Below are the code and all the weights of a small trained network. Each question names an input and a class and asks about switching units off, where a switched-off unit gives its printed mean instead of its output.

import numpy as np


def w(rows, s, z=0):
    codes = np.array(rows[::2]) - 128.0
    scale = np.full(codes.shape[1], s)
    scale[-1] = z or s
    return codes * scale


def f(y):
    return np.maximum(y, 0)


def log_softmax(a):
    a = a - a.max(-1, keepdims=True)
    return a - np.log(np.exp(a).sum(-1, keepdims=True))


def net(x, mask):
    res = np.array(x, float).reshape(1, 4) / 4 @ E
    y = f(res @ A[0][:, :-1].T + A[0][:, -1])
    res = res + np.where(mask, y, B[0][:, -1]) @ B[0][:, :-1]
    return log_softmax(res[-1] @ U[:, :-1].T + U[:, -1])


A, B = {}, {}
E = w([
[75,144,62,212,121,42,202,178,218,254],'x0',
[125,209,151,85,164,124,143,84,101,81],'x1',
[167,223,176,156,9,111,101,72,149,87],'x2',
[211,164,24,37,167,129,116,11,221,108],'x3',
],0.008)
A[0] = w([
[133,162,73,116,149,144,62,90,237,141,4],'N1',
[143,204,93,126,138,197,89,112,236,122,98],'N2',
[187,175,149,131,14,89,137,136,175,71,94],'N3',
[152,140,59,106,117,187,111,66,212,130,58],'N4',
[88,151,183,212,115,126,109,189,156,62,29],'N5',
[77,157,153,191,90,149,167,165,80,116,79],'N6',
[19,170,105,168,108,2,221,105,254,222,173],'N7',
[212,241,146,184,15,94,57,135,142,144,45],'N8',
],0.0064,0.0027)
B[0] = w([
[174,190,142,195,218,107,35,220,133,40,176],'N1',
[98,195,204,160,129,80,84,131,126,168,179],'N2',
[143,2,145,12,217,107,171,184,76,213,179],'N3',
[137,162,150,236,82,63,66,124,209,160,187],'N4',
[168,182,160,196,189,34,147,146,181,124,163],'N5',
[137,218,180,146,165,123,55,194,185,131,173],'N6',
[127,70,191,130,24,136,205,53,177,131,252],'N7',
[165,104,102,61,160,28,226,166,57,188,189],'N8',
],0.0062,0.012)
U = w([
[155,238,132,254,139,82,24,195,130,153,7],'0',
[126,153,128,107,90,127,100,112,113,170,255],'1',
[170,94,35,77,198,78,196,168,78,185,69],'2',
[160,107,178,147,26,161,148,31,103,73,149],'3',
],0.0066,0.0037)

Each question gives the input, the list of numbers given to net, and the class t.
The units are the neurons (one row each of A and B). Each row of codes is followed by its name. A weight is (code - 128) times the scale printed after its matrix; where a second scale follows, it is the last column's (A, B and U).
mask holds one flag per neuron, in row order. A switched-off neuron (its flag False) gives its mean, the last column of its row in B, instead of its output. The means were averaged over made-up inputs and are rounded, as every weight is.
A unit's drop is (log p(t) with every unit on - log p(t) with that unit switched off) / (log p(t) with every unit on - log p(t) with every unit switched off).
The circuit of an input: a set's keep is (log p(t) with only the set's units on - log p(t) with every unit switched off) / (log p(t) with every unit on - log p(t) with every unit switched off). Starting from all 8 units, units are removed one at a time, each time the one whose removal leaves the highest keep (on an exact tie, the one counted first), for as long as the keep stays at least 0.8.
units of the circuit, in order: the units of the circuit, biggest drop first
unit that matters most: the unit with the biggest drop
k most important neurons: the k neurons with the biggest drops, biggest first
drop of u: that unit's drop, to one decimal
input [2,-5,-2,5], class 0: units of the circuit, in order : (N1; N4)
input [1,-4,8,3], class 2: units of the circuit, in order : (N8; N3)
input [8,0,0,8], class 0: units of the circuit, in order : (N1)
input [3,2,-2,7], class 0: units of the circuit, in order : (N1; N4)
input [-4,8,-5,-8], class 0: units of the circuit, in order : (N7; N6)
input [0,1,5,6], class 0: 3 most important neurons : (N4; N1; N2)
input [-2,1,-6,7], class 0: units of the circuit, in order : (N4; N1; N3)
input [-4,0,-2,5], class 0: 2 most important neurons : (N7; N4)
input [-5,3,6,1], class 2: 3 most important neurons : (N3; N8; N7)
input [4,-2,6,0], class 2: 3 most important neurons : (N8; N3; N4)
input [7,0,-3,6], class 3: 2 most important neurons : (N7; N6)
input [-4,-5,7,-2], class 2: 3 most important neurons : (N8; N3; N7)
input [7,3,-2,2], class 3: drop of N7 : 0.6
input [-1,5,2,5], class 0: unit that matters most : N7
input [8,8,-7,6], class 1: drop of N7 : 0.7
input [8,0,-4,3], class 3: drop of N7 : 0.7
input [-8,3,8,-2], class 2: drop of N3 : 0.3
